Below are the code and all the weights of a small trained network. Each question names an input and a target symbol and asks about switching units off, where a switched-off unit gives its printed mean instead of its output.

import numpy as np


def w(rows, s, z=0):
    codes = np.array(rows[::2]) - 128.0
    scale = np.full(codes.shape[1], s)
    scale[-1] = z or s
    return codes * scale


def norm(h):
    return h / np.sqrt((h * h).mean(-1, keepdims=True) + 1e-5)


def softmax(a):
    e = np.exp(a - a.max(-1, keepdims=True))
    return e / e.sum(-1, keepdims=True)


def log_softmax(a):
    a = a - a.max(-1, keepdims=True)
    return a - np.log(np.exp(a).sum(-1, keepdims=True))


def net(x, mask):
    ids = ['αβγδεζηθλμξστφψω'.index(c) for c in x.split()]
    T = len(ids)
    res = E[ids] + P[:T]
    u = 0
    for l in range(2):
        r = norm(res)
        for j in range(3):
            rows = slice(4 * j, 4 * j + 4)
            q, k, v = (r @ M[l][rows].T for M in (Q, K, V))
            z = softmax(np.where(np.tri(T) > 0, q @ k.T / 4**0.5, -1e9)) @ v
            o = O[l][rows]
            res = res + np.where(mask[u + j], z, o[:, -1]) @ o[:, :-1]
        u += 3
    return log_softmax(norm(res)[-1] @ U[:, :-1].T + U[:, -1])


Q, K, V, O = {}, {}, {}, {}
E = w([
[44,77,37],'α',
[16,100,94],'β',
[64,94,62],'γ',
[96,106,105],'δ',
[90,94,195],'ε',
[64,102,97],'ζ',
[89,102,102],'η',
[31,97,143],'θ',
[88,107,111],'λ',
[96,105,103],'μ',
[147,58,5],'ξ',
[92,107,69],'σ',
[105,102,93],'τ',
[77,103,109],'φ',
[88,106,109],'ψ',
[113,105,42],'ω',
],0.0032)
P = w([
[150,147,125],'0',
[97,104,134],'1',
[131,29,151],'2',
[107,142,18],'3',
[114,189,130],'4',
[145,72,151],'5',
[71,83,34],'6',
[108,165,131],'7',
[123,86,173],'8',
[96,128,37],'9',
[140,186,123],'10',
[129,99,161],'11',
[99,118,42],'12',
[5,166,133],'13',
],0.028)
Q[0] = w([
[150,235,146],'L0H1',
[128,136,58],'L0H1',
[97,168,127],'L0H1',
[136,135,181],'L0H1',
[128,131,132],'L0H2',
[130,119,111],'L0H2',
[159,130,90],'L0H2',
[153,162,155],'L0H2',
[58,148,174],'L0H3',
[45,255,179],'L0H3',
[242,169,200],'L0H3',
[169,130,199],'L0H3',
],0.035)
K[0] = w([
[69,57,66],'L0H1',
[200,100,105],'L0H1',
[107,122,83],'L0H1',
[71,136,139],'L0H1',
[123,124,125],'L0H2',
[146,139,133],'L0H2',
[149,152,169],'L0H2',
[86,113,151],'L0H2',
[138,186,82],'L0H3',
[46,254,116],'L0H3',
[8,59,110],'L0H3',
[86,91,80],'L0H3',
],0.036)
V[0] = w([
[141,173,185],'L0H1',
[117,135,80],'L0H1',
[121,239,107],'L0H1',
[132,182,160],'L0H1',
[156,91,175],'L0H2',
[102,150,33],'L0H2',
[157,74,107],'L0H2',
[140,113,152],'L0H2',
[241,142,81],'L0H3',
[191,135,252],'L0H3',
[60,120,100],'L0H3',
[128,48,96],'L0H3',
],0.037)
O[0] = w([
[155,143,56,138],'L0H1',
[136,144,184,165],'L0H1',
[211,209,146,252],'L0H1',
[174,164,93,161],'L0H1',
[74,112,174,90],'L0H2',
[234,126,83,191],'L0H2',
[150,85,175,126],'L0H2',
[101,123,147,109],'L0H2',
[10,43,152,197],'L0H3',
[78,214,252,142],'L0H3',
[193,130,72,96],'L0H3',
[199,48,161,79],'L0H3',
],0.035,0.028)
Q[1] = w([
[188,160,132],'L1H1',
[185,86,252],'L1H1',
[137,81,146],'L1H1',
[235,149,117],'L1H1',
[142,133,184],'L1H2',
[106,141,152],'L1H2',
[105,104,53],'L1H2',
[155,178,141],'L1H2',
[154,76,68],'L1H3',
[117,165,102],'L1H3',
[145,75,165],'L1H3',
[145,87,109],'L1H3',
],0.034)
K[1] = w([
[178,113,103],'L1H1',
[146,3,140],'L1H1',
[98,97,105],'L1H1',
[183,103,52],'L1H1',
[152,122,165],'L1H2',
[123,152,159],'L1H2',
[84,115,75],'L1H2',
[174,180,140],'L1H2',
[155,78,57],'L1H3',
[127,150,94],'L1H3',
[131,94,170],'L1H3',
[141,94,111],'L1H3',
],0.038)
V[1] = w([
[64,117,114],'L1H1',
[155,230,109],'L1H1',
[87,124,99],'L1H1',
[101,81,191],'L1H1',
[130,136,139],'L1H2',
[133,199,220],'L1H2',
[246,108,205],'L1H2',
[96,234,233],'L1H2',
[151,52,221],'L1H3',
[155,206,189],'L1H3',
[44,164,243],'L1H3',
[237,105,229],'L1H3',
],0.013)
O[1] = w([
[145,65,121,129],'L1H1',
[250,140,169,243],'L1H1',
[137,96,111,128],'L1H1',
[99,80,151,93],'L1H1',
[124,127,118,137],'L1H2',
[96,130,50,201],'L1H2',
[20,210,104,180],'L1H2',
[115,108,26,212],'L1H2',
[27,178,139,29],'L1H3',
[132,37,122,220],'L1H3',
[91,34,47,254],'L1H3',
[39,143,186,37],'L1H3',
],0.018,0.0085)
U = w([
[167,116,197,241],'α',
[164,156,75,115],'β',
[173,76,89,130],'γ',
[112,120,123,117],'δ',
[89,161,251,168],'ε',
[120,135,37,34],'ζ',
[114,116,114,116],'η',
[105,232,105,4],'θ',
[113,128,122,107],'λ',
[112,117,123,125],'μ',
[127,47,219,200],'ξ',
[131,75,85,104],'σ',
[111,97,132,148],'τ',
[111,132,100,92],'φ',
[113,127,120,110],'ψ',
[132,59,136,148],'ω',
],0.023,0.011)

Each question gives the input, a string of symbols that net reads in full, and the target symbol t.
The units are the heads (4 rows each of Q, K, V and O). Each row of codes is followed by its name. A weight is (code - 128) times the scale printed after its matrix; where a second scale follows, it is the last column's (O and U).
mask holds one flag per head, layer by layer. A switched-off head (its flag False) gives its mean, the last column of its rows in O, instead of its output. The means were averaged over made-up inputs and are rounded, as every weight is.
A unit's drop is (log p(t) with every unit on - log p(t) with that unit switched off) / (log p(t) with every unit on - log p(t) with every unit switched off).
The circuit of an input: a set's keep is (log p(t) with only the set's units on - log p(t) with every unit switched off) / (log p(t) with every unit on - log p(t) with every unit switched off). Starting from all 6 units, units are removed one at a time, each time the one whose removal leaves the highest keep (on an exact tie, the one counted first), for as long as the keep stays at least 0.8.
circuit, biggest first: the units of the circuit, biggest drop first
most important unit: the unit with the biggest drop
heads that matter: for each layer, one digit per head in row order, 1 if its drop is at least 0.15 and else 0, layers parted by /
drop when u is switched off: that unit's drop, to one decimal
input β γ τ ε φ ε θ θ ω ε μ, target θ: heads that matter => 111 / 010
input ε η τ δ λ μ ξ θ μ α ε ξ φ γ, target ε: heads that matter => 101 / 000
input γ δ ε σ γ ζ ε β β ε ξ ξ ξ, target γ: circuit, biggest first => L0H3, L1H2, L0H1, L0H2
input ε ξ δ σ θ ε η τ ε δ, target ε: circuit, biggest first => L0H3
input γ ε β γ α β ξ ψ φ η, target γ: circuit, biggest first => L0H3, L0H1, L1H2, L0H2
input η μ θ θ γ β θ γ, target γ: circuit, biggest first => L0H3, L0H1, L1H2
input ξ ε λ γ γ γ σ, target ξ: heads that matter => 001 / 000
input θ β ε ε λ θ β, target θ: heads that matter => 101 / 000
input θ ε ε τ η, target ε: heads that matter => 110 / 000
input ζ β ξ ε ζ σ ε, target ζ: circuit, biggest first => L0H3, L0H1, L1H2, L1H3
input θ β μ ε μ ω η θ τ η ζ ω δ, target θ: heads that matter => 101 / 000
input ψ ε ε ε ψ, target ε: heads that matter => 110 / 000
input θ ζ θ θ δ γ ε φ μ φ ξ λ η, target θ: heads that matter => 101 / 000
input τ σ θ β ζ ξ ε ε, target ζ: heads that matter => 111 / 011
input ζ ε ξ ζ β θ ε μ β θ ε θ η, target ζ: circuit, biggest first => L0H3, L0H1, L1H2, L1H3
input δ ε θ θ σ, target ε: heads that matter => 110 / 000
input ω θ ξ ε θ ξ δ ε, target θ: most important unit => L0H3
input ε ζ β τ ζ β θ ζ μ λ ζ, target ζ: circuit, biggest first => L0H3, L0H2, L0H1, L1H3
input θ γ μ γ, target θ: circuit, biggest first => L0H1, L0H3
input ε ξ η ε θ θ ε ε φ ε σ, target ε: most important unit => L0H2
input τ ψ α σ α δ γ ψ θ ε ε β θ ξ, target ε: heads that matter => 101 / 000
input ε τ θ ε λ ε ε α δ γ, target ε: heads that matter => 001 / 000
input ε γ ε γ θ θ λ θ, target θ: heads that matter => 101 / 110
input β ε β θ τ, target ε: heads that matter => 110 / 000
input ε τ θ ζ θ δ τ ε ξ θ, target ε: heads that matter => 001 / 000
input α θ ε τ ε ξ ε θ, target ε: circuit, biggest first => L0H1, L0H3
input ζ ε ω ξ σ η β ε ξ β ε γ θ α, target ε: most important unit => L0H1
input β ε β θ β η γ θ ε ξ γ θ τ ε, target γ: circuit, biggest first => L0H3, L0H2, L0H1
input α θ ζ ξ β ζ θ ε α δ ζ τ μ, target α: drop when L0H1 is switched off => 0.2
input γ θ μ φ ε β ω, target γ: drop when L1H2 is switched off => 0.5
